Here is a tiny trained network, its code and every weight. The questions are about switching its units off for an input and a target symbol, where a switched-off unit gives its printed mean instead of its output.

import numpy as np


def w(rows, s, z=0):
    codes = np.array(rows[::2]) - 128.0
    scale = np.full(codes.shape[1], s)
    scale[-1] = z or s
    return codes * scale


def norm(h):
    return h / np.sqrt((h * h).mean(-1, keepdims=True) + 1e-5)


def f(y):
    return np.maximum(y, 0)


def softmax(a):
    e = np.exp(a - a.max(-1, keepdims=True))
    return e / e.sum(-1, keepdims=True)


def log_softmax(a):
    a = a - a.max(-1, keepdims=True)
    return a - np.log(np.exp(a).sum(-1, keepdims=True))


def net(x, mask):
    ids = ['Πγδηθλμστφω'.index(c) for c in x.split()]
    T = len(ids)
    res = E[ids] + P[:T]
    u = 0
    for l in range(2):
        q, k, v = (norm(res) @ M[l].T for M in (Q, K, V))
        z = softmax(np.where(np.tri(T) > 0, q @ k.T / 2**0.5, -1e9)) @ v
        res = res + np.where(mask[u], z, O[l][:, -1]) @ O[l][:, :-1]
        u += 1
        y = f(norm(res) @ A[l][:, :-1].T + A[l][:, -1])
        res = res + np.where(mask[u : u + 4], y, B[l][:, -1]) @ B[l][:, :-1]
        u += 4
    return log_softmax(norm(res)[-1] @ U[:, :-1].T + U[:, -1])


Q, K, V, O, A, B = {}, {}, {}, {}, {}, {}
E = w([
[121,134,200,171,89],'Π',
[153,82,198,138,116],'γ',
[86,136,62,80,128],'δ',
[183,119,154,153,85],'η',
[157,135,135,108,156],'θ',
[118,120,178,143,122],'λ',
[153,254,204,91,96],'μ',
[185,137,99,156,89],'σ',
[156,119,169,138,139],'τ',
[94,181,144,127,201],'φ',
[134,125,63,124,120],'ω',
],0.0083)
P = w([
[156,73,80,144,54],'0',
[143,61,56,18,106],'1',
[90,141,88,97,138],'2',
[129,192,158,164,42],'3',
[188,83,60,3,150],'4',
[94,146,98,109,147],'5',
[132,196,167,188,57],'6',
[219,91,61,15,167],'7',
[100,144,104,127,157],'8',
[135,205,178,198,72],'9',
[236,88,59,21,164],'10',
[104,138,87,141,167],'11',
[138,210,184,204,85],'12',
],0.0053)
Q[0] = w([
[170,248,203,183,102],'0.h1',
[103,149,125,146,127],'0.h1',
],0.011)
K[0] = w([
[141,145,98,255,226],'0.h1',
[46,130,62,214,102],'0.h1',
],0.006)
V[0] = w([
[123,128,148,118,94],'0.h1',
[193,113,192,73,253],'0.h1',
],0.0041)
O[0] = w([
[176,89,191,2,138,150],'0.h1',
[121,83,46,68,43,254],'0.h1',
],0.0042,0.0017)
A[0] = w([
[116,191,116,61,33,129],'0.n1',
[4,86,167,78,161,75],'0.n2',
[217,79,143,99,25,115],'0.n3',
[69,92,134,81,129,253],'0.n4',
],0.0039,0.0028)
B[0] = w([
[117,220,155,213,164,188],'0.n1',
[19,82,135,202,192,148],'0.n2',
[1,128,134,55,189,253],'0.n3',
[241,71,97,130,168,209],'0.n4',
],0.0055,0.0037)
Q[1] = w([
[175,76,72,89,27],'1.h1',
[132,161,144,255,2],'1.h1',
],0.004)
K[1] = w([
[87,239,164,39,3],'1.h1',
[148,168,192,236,156],'1.h1',
],0.0039)
V[1] = w([
[135,233,194,252,165],'1.h1',
[8,238,118,110,18],'1.h1',
],0.0024)
O[1] = w([
[110,125,163,105,141,4],'1.h1',
[121,155,134,103,247,15],'1.h1',
],0.011,0.0017)
A[1] = w([
[139,58,52,133,136,2],'1.n1',
[2,115,142,150,53,88],'1.n2',
[129,82,161,118,52,131],'1.n3',
[172,208,70,119,114,95],'1.n4',
],0.0062,0.0032)
B[1] = w([
[153,213,196,181,129,237],'1.n1',
[153,133,41,45,3,242],'1.n2',
[112,180,170,165,252,253],'1.n3',
[81,66,205,48,157,205],'1.n4',
],0.0051,0.0026)
U = w([
[96,75,195,143,169,153],'Π',
[77,27,102,197,75,170],'γ',
[249,80,123,84,124,250],'δ',
[155,189,167,60,177,3],'η',
[156,168,42,118,120,181],'θ',
[120,99,193,135,61,98],'λ',
[64,114,169,22,195,145],'μ',
[218,163,138,226,206,90],'σ',
[69,157,60,59,5,60],'τ',
[71,151,48,142,133,142],'φ',
[86,141,89,160,190,173],'ω',
],0.012,0.0027)

Each question gives the input, a string of symbols that net reads in full, and the target symbol t.
The units are the heads (2 rows each of Q, K, V and O) and the neurons (one row each of A and B). Each row of codes is followed by its name. A weight is (code - 128) times the scale printed after its matrix; where a second scale follows, it is the last column's (O, A, B and U).
mask holds one flag per unit, layer by layer, with each layer's heads first. A switched-off unit (its flag False) gives its mean, the last column of its rows in O or B, instead of its output. The means were averaged over made-up inputs and are rounded, as every weight is.
A unit's drop is (log p(t) with every unit on - log p(t) with that unit switched off) / (log p(t) with every unit on - log p(t) with every unit switched off).
The circuit of an input: a set's keep is (log p(t) with only the set's units on - log p(t) with every unit switched off) / (log p(t) with every unit on - log p(t) with every unit switched off). Starting from all 10 units, units are removed one at a time, each time the one whose removal leaves the highest keep (on an exact tie, the one counted first), for as long as the keep stays at least 0.8.
circuit, biggest first: the units of the circuit, biggest drop first
most important unit: the unit with the biggest drop
top k neurons: the k neurons with the biggest drops, biggest first
drop of u: that unit's drop, to one decimal
input τ λ τ τ τ τ φ τ τ θ, target τ: most important unit : 0.n4
input λ η τ τ Π τ τ λ τ τ, target τ: circuit, biggest first : (0.h1, 1.n2)
input λ τ τ λ τ γ λ θ τ τ σ τ γ, target τ: circuit, biggest first : (1.n2, 0.h1, 0.n3)
input τ τ γ, target γ: top 2 neurons : (0.n4, 0.n2)
input Π σ λ θ φ η σ τ τ Π δ θ, target δ: circuit, biggest first : (0.n3, 1.n3)
input τ γ λ τ σ Π λ η τ τ, target τ: circuit, biggest first : (0.h1, 1.n2, 0.n3)
input μ η τ τ λ τ τ τ θ ω τ τ λ, target τ: circuit, biggest first : (1.n2, 0.h1)
input σ Π τ λ τ τ σ, target τ: top 3 neurons : (0.n4, 0.n3, 1.n3)
input τ θ φ η σ λ τ τ τ Π, target τ: top 3 neurons : (1.n2, 0.n4, 1.n1)
input ω Π φ τ σ θ τ σ λ τ τ σ, target μ: top 3 neurons : (1.n4, 0.n4, 1.n2)
input λ τ φ σ φ, target δ: top 4 neurons : (0.n3, 0.n4, 1.n3, 0.n1)
input η λ θ σ λ τ λ σ λ τ τ τ ω, target τ: top 2 neurons : (0.n4, 1.n4)
input ω θ τ λ, target τ: top 3 neurons : (1.n2, 0.n4, 1.n1)
input ω θ σ σ, target σ: circuit, biggest first : (0.h1)
input φ τ Π τ τ τ Π τ τ, target σ: top 2 neurons : (1.n3, 1.n2)
input ω τ τ τ τ μ τ μ τ η Π, target μ: top 2 neurons : (0.n3, 1.n2)
input ω Π λ, target γ: top 3 neurons : (0.n2, 0.n4, 0.n3)
input θ ω Π τ τ ω φ τ ω σ Π, target μ: drop of 1.n3 : 0.1
input λ τ τ τ τ τ γ η η, target τ: drop of 1.n2 : 0.1
input φ τ ω Π θ τ, target σ: drop of 0.n2 : 0.0
